Below are the code and all the weights of a small trained network. Each question names an input and a target symbol and asks about switching units off, where a switched-off unit gives its printed mean instead of its output.

import numpy as np


def w(rows, s, z=0):
    codes = np.array(rows[::2]) - 128.0
    scale = np.full(codes.shape[1], s)
    scale[-1] = z or s
    return codes * scale


def norm(h):
    return h / np.sqrt((h * h).mean(-1, keepdims=True) + 1e-5)


def f(y):
    return y / 2 * (1 + np.tanh(0.7978845608 * (y + 0.044715 * y**3)))


def softmax(a):
    e = np.exp(a - a.max(-1, keepdims=True))
    return e / e.sum(-1, keepdims=True)


def log_softmax(a):
    a = a - a.max(-1, keepdims=True)
    return a - np.log(np.exp(a).sum(-1, keepdims=True))


def net(x, mask):
    ids = ['αγδξπφω'.index(c) for c in x.split()]
    T = len(ids)
    res = E[ids] + P[:T]
    u = 0
    for l in range(2):
        q, k, v = (norm(res) @ M[l].T for M in (Q, K, V))
        z = softmax(np.where(np.tri(T) > 0, q @ k.T / 4**0.5, -1e9)) @ v
        res = res + np.where(mask[u], z, O[l][:, -1]) @ O[l][:, :-1]
        u += 1
        y = f(norm(res) @ A[l][:, :-1].T + A[l][:, -1])
        res = res + np.where(mask[u : u + 16], y, B[l][:, -1]) @ B[l][:, :-1]
        u += 16
    return log_softmax(norm(res)[-1] @ U[:, :-1].T + U[:, -1])


Q, K, V, O, A, B = {}, {}, {}, {}, {}, {}
E = w([
[77,139,76,82,123,147,158,87,126,160,173],'α',
[113,109,83,109,127,125,216,94,157,136,131],'γ',
[135,125,105,63,171,95,183,146,108,159,166],'δ',
[137,56,61,116,113,121,84,142,107,115,7],'ξ',
[127,124,128,47,143,100,100,151,174,173,182],'π',
[89,141,157,108,123,135,126,115,110,64,182],'φ',
[79,137,93,170,108,85,109,156,101,93,209],'ω',
],0.017)
P = w([
[112,166,177,79,174,57,104,36,101,116,193],'0',
[87,180,112,155,254,109,145,103,143,195,135],'1',
[90,177,107,167,222,121,150,104,149,166,116],'2',
[118,138,123,151,195,144,182,119,124,174,107],'3',
[125,143,112,149,172,159,194,135,135,156,108],'4',
[144,136,106,139,148,167,198,155,145,137,94],'5',
[159,138,108,126,121,180,200,176,149,128,80],'6',
[192,132,122,103,87,190,200,207,145,113,47],'7',
[202,146,112,106,67,194,191,211,155,101,65],'8',
[208,174,90,142,57,197,196,200,185,76,136],'9',
],0.0068)
Q[0] = w([
[58,164,119,135,242,110,106,71,179,141,69],'L0H1',
[54,61,140,80,159,161,166,162,86,159,107],'L0H1',
[132,116,40,2,102,114,179,187,153,34,177],'L0H1',
[52,22,65,114,155,169,164,99,196,134,159],'L0H1',
],0.005)
K[0] = w([
[126,177,168,149,152,183,147,149,195,124,237],'L0H1',
[166,118,79,162,94,243,128,207,150,126,145],'L0H1',
[168,146,133,109,11,167,75,253,135,49,111],'L0H1',
[164,136,126,106,75,169,214,223,100,133,118],'L0H1',
],0.0049)
V[0] = w([
[120,129,112,151,101,118,66,162,135,110,118],'L0H1',
[127,162,213,77,168,155,147,151,221,138,153],'L0H1',
[135,165,76,166,74,100,180,138,186,212,193],'L0H1',
[188,172,181,178,138,189,169,139,117,106,254],'L0H1',
],0.0064)
O[0] = w([
[55,52,181,65,150,87,140,166,126,133,152,37],'L0H1',
[204,75,150,128,166,162,99,160,102,114,148,200],'L0H1',
[166,119,200,170,82,94,114,164,118,208,157,251],'L0H1',
[180,153,196,142,143,103,117,174,85,135,2,83],'L0H1',
],0.0095,0.0031)
A[0] = w([
[129,155,116,91,200,126,203,132,174,62,213,151],'L0N1',
[171,58,84,179,132,163,104,171,116,236,114,87],'L0N2',
[154,193,128,133,116,49,134,135,161,115,142,224],'L0N3',
[172,148,100,62,201,95,135,124,178,207,88,160],'L0N4',
[137,165,71,149,105,131,40,115,153,108,189,171],'L0N5',
[86,144,137,31,151,163,202,143,249,96,176,160],'L0N6',
[37,83,73,48,98,110,182,101,132,113,124,145],'L0N7',
[174,173,242,112,122,138,171,122,128,164,142,1],'L0N8',
[121,114,67,141,94,81,140,111,141,100,151,125],'L0N9',
[52,182,123,55,98,157,204,118,110,66,190,78],'L0N10',
[163,150,202,183,124,161,82,134,145,115,158,40],'L0N11',
[155,115,78,117,100,139,110,67,121,120,46,63],'L0N12',
[107,126,254,77,186,174,192,150,109,98,107,119],'L0N13',
[157,98,129,157,156,129,185,165,145,102,103,63],'L0N14',
[173,64,157,143,140,72,47,137,52,135,28,15],'L0N15',
[152,51,102,134,176,184,187,130,166,136,120,87],'L0N16',
],0.0066,0.0024)
B[0] = w([
[116,81,69,133,131,179,56,123,165,153,51,238],'L0N1',
[128,131,115,176,196,84,161,146,194,175,49,234],'L0N2',
[102,22,92,146,107,161,146,121,85,75,103,190],'L0N3',
[3,226,174,176,132,150,106,159,111,53,127,254],'L0N4',
[148,79,135,50,179,154,191,175,113,148,51,184],'L0N5',
[21,83,53,187,117,141,125,135,97,121,139,251],'L0N6',
[177,114,138,102,113,71,35,94,117,102,129,227],'L0N7',
[108,178,148,112,130,167,141,107,211,156,90,181],'L0N8',
[146,123,163,93,179,150,54,105,107,159,61,173],'L0N9',
[70,107,154,142,152,127,121,199,222,189,95,215],'L0N10',
[57,101,116,215,133,220,126,105,116,124,139,145],'L0N11',
[94,114,114,144,170,100,111,89,119,178,136,147],'L0N12',
[152,97,98,197,74,152,95,57,181,203,119,163],'L0N13',
[65,159,192,95,111,118,89,192,99,201,164,139],'L0N14',
[68,103,120,166,115,163,127,113,156,155,131,158],'L0N15',
[122,132,147,47,162,131,59,74,111,134,152,181],'L0N16',
],0.006,0.0052)
Q[1] = w([
[51,99,101,143,109,148,103,120,114,156,70],'L1H1',
[81,73,120,71,124,83,51,85,76,89,160],'L1H1',
[131,145,201,210,184,179,114,198,164,158,102],'L1H1',
[46,62,5,76,130,131,89,133,151,137,104],'L1H1',
],0.013)
K[1] = w([
[224,123,80,62,84,51,85,91,33,42,145],'L1H1',
[82,78,57,111,200,87,97,57,127,111,159],'L1H1',
[200,81,150,159,45,183,144,196,135,79,153],'L1H1',
[224,123,189,24,130,86,73,2,58,137,129],'L1H1',
],0.0076)
V[1] = w([
[132,189,157,61,173,94,118,190,86,169,119],'L1H1',
[2,63,156,74,123,200,88,165,209,159,168],'L1H1',
[103,191,122,34,98,137,174,25,168,219,141],'L1H1',
[108,55,67,188,129,89,153,160,69,121,163],'L1H1',
],0.0083)
O[1] = w([
[113,2,144,219,156,191,38,79,71,195,210,125],'L1H1',
[160,207,120,17,84,131,30,60,161,195,167,251],'L1H1',
[243,141,37,104,58,114,153,114,52,17,179,40],'L1H1',
[48,180,110,155,51,20,178,148,155,144,198,124],'L1H1',
],0.0089,0.0024)
A[1] = w([
[80,128,127,170,104,76,164,159,128,56,151,182],'L1N1',
[160,215,171,121,192,136,141,131,110,112,40,2],'L1N2',
[80,129,159,154,94,86,78,99,107,131,143,126],'L1N3',
[34,157,162,152,144,99,149,126,166,152,57,177],'L1N4',
[92,116,78,72,175,129,142,177,138,130,106,137],'L1N5',
[95,111,146,83,166,149,76,73,119,174,159,105],'L1N6',
[154,151,97,117,151,109,114,148,96,89,53,100],'L1N7',
[95,83,143,63,140,138,77,144,150,115,111,98],'L1N8',
[85,127,141,105,42,82,96,138,154,180,139,157],'L1N9',
[175,62,102,117,151,156,106,117,124,184,180,119],'L1N10',
[196,104,116,93,129,155,100,112,128,101,96,137],'L1N11',
[131,23,122,204,119,151,163,155,86,103,127,46],'L1N12',
[131,111,105,92,116,100,205,114,106,81,135,78],'L1N13',
[169,88,95,125,95,150,120,89,95,82,204,96],'L1N14',
[174,207,245,64,140,137,162,156,120,118,85,6],'L1N15',
[113,128,128,109,184,225,82,113,181,115,71,124],'L1N16',
],0.011,0.0067)
B[1] = w([
[179,130,187,129,139,109,112,177,158,238,106,178],'L1N1',
[116,135,252,121,27,172,135,147,123,42,102,163],'L1N2',
[49,116,160,189,122,114,171,185,156,166,40,153],'L1N3',
[84,152,160,170,90,41,92,179,54,131,171,246],'L1N4',
[151,183,209,141,130,157,131,72,91,114,121,182],'L1N5',
[218,164,137,139,64,173,157,222,174,132,116,195],'L1N6',
[113,165,169,90,92,161,145,166,165,130,196,161],'L1N7',
[181,110,180,171,128,146,128,142,109,83,87,171],'L1N8',
[96,80,91,136,180,113,160,143,113,185,109,202],'L1N9',
[236,96,146,42,165,140,103,117,220,186,129,189],'L1N10',
[57,83,107,190,150,95,142,165,142,155,169,173],'L1N11',
[39,151,119,88,222,132,164,17,66,80,78,152],'L1N12',
[205,126,84,137,118,147,185,169,243,129,103,140],'L1N13',
[63,154,193,164,64,129,120,188,96,100,108,155],'L1N14',
[81,207,227,113,71,152,149,23,94,1,153,156],'L1N15',
[189,187,179,91,107,143,167,55,128,79,171,230],'L1N16',
],0.0092,0.012)
U = w([
[149,69,97,194,69,122,64,182,31,92,254,107],'α',
[144,129,93,193,122,140,223,227,173,85,98,10],'γ',
[81,69,137,134,234,151,145,75,50,136,165,160],'δ',
[81,191,60,80,164,19,126,71,176,127,209,111],'ξ',
[195,47,212,96,138,134,99,145,219,200,162,116],'π',
[86,229,231,154,72,152,91,107,96,71,135,55],'φ',
[57,85,174,216,115,23,75,196,129,186,138,254],'ω',
],0.0052,0.0019)

Each question gives the input, a string of symbols that net reads in full, and the target symbol t.
The units are the heads (4 rows each of Q, K, V and O) and the neurons (one row each of A and B). Each row of codes is followed by its name. A weight is (code - 128) times the scale printed after its matrix; where a second scale follows, it is the last column's (O, A, B and U).
mask holds one flag per unit, layer by layer, with each layer's heads first. A switched-off unit (its flag False) gives its mean, the last column of its rows in O or B, instead of its output. The means were averaged over made-up inputs and are rounded, as every weight is.
A unit's drop is (log p(t) with every unit on - log p(t) with that unit switched off) / (log p(t) with every unit on - log p(t) with every unit switched off).
The circuit of an input: a set's keep is (log p(t) with only the set's units on - log p(t) with every unit switched off) / (log p(t) with every unit on - log p(t) with every unit switched off). Starting from the 12 units with the biggest drops (on a tie, the unit counted first), units are removed one at a time, each time the one whose removal leaves the highest keep (on an exact tie, the one counted first), for as long as the keep stays at least 0.8.
units of the circuit, in order: the units of the circuit, biggest drop first
most important unit: the unit with the biggest drop
k most important neurons: the k neurons with the biggest drops, biggest first
top k neurons in layer l: the k neurons of layer l with the biggest drops, biggest first
input ξ δ α π ω, target ξ: units of the circuit, in order	L1H1, L0H1
input δ π ξ γ, target δ: units of the circuit, in order	L1H1, L0H1, L1N12
input α π π α ξ π ξ, target π: most important unit	L0N7
input π π δ, target π: units of the circuit, in order	L0H1, L1N10
input α π π γ, target π: units of the circuit, in order	L0H1, L1N10
input α γ π α α, target π: units of the circuit, in order	L1N10, L0H1, L1H1
input δ ξ γ, target δ: units of the circuit, in order	L0H1, L1H1, L1N12
input π γ γ α, target γ: 3 most important neurons	L0N1, L0N6, L0N10
input α α φ α π ξ α π, target α: units of the circuit, in order	L1H1, L0H1, L0N6
input ω φ π γ, target φ: top 2 neurons in layer 0	L0N6, L0N16
input π δ ξ, target π: units of the circuit, in order	L1H1, L0H1, L1N10
input γ ω ω φ φ ω α φ ξ γ, target γ: units of the circuit, in order	L1H1, L0H1, L0N6
input δ φ φ ξ ξ α, target ξ: 3 most important neurons	L0N7, L0N4, L0N12
input γ π δ ω φ α, target ω: top neuron in layer 0	L0N13
input α ξ δ γ α π π π, target α: units of the circuit, in order	L1H1, L0N6, L0H1
input α α γ δ ω α ξ γ ω γ, target α: units of the circuit, in order	L1H1, L0H1, L0N6
input π δ π π φ φ π π ξ ω, target π: 2 most important neurons	L0N15, L0N2
input φ ξ π δ, target φ: top 2 neurons in layer 0	L0N4, L0N13
input φ δ φ γ γ γ π ξ, target φ: 2 most important neurons	L0N13, L0N2
input φ α α π γ δ α, target δ: 4 most important neurons	L1N12, L0N10, L0N2, L0N4
input π φ ξ γ ξ δ, target ξ: units of the circuit, in order	L0H1
input δ ξ π α, target δ: 2 most important neurons	L0N10, L1N12
input δ ξ γ δ π π π, target δ: 2 most important neurons	L0N6, L1N12
input π α γ α ω ω γ γ α, target γ: 3 most important neurons	L0N1, L0N11, L0N10
input γ α δ δ φ ξ γ δ δ, target γ: top 2 neurons in layer 0	L0N10, L0N6
input γ π φ γ π π π ω φ δ, target ω: top 2 neurons in layer 0	L0N13, L0N4
input ξ ω ξ ξ φ, target ξ: 2 most important neurons	L0N15, L0N4
input α φ δ φ γ ξ, target α: top 2 neurons in layer 0	L0N11, L0N2
input π φ α γ ξ γ φ ω, target π: top neuron in layer 0	L0N10
input γ π φ ξ π δ γ, target γ: 2 most important neurons	L0N10, L0N6
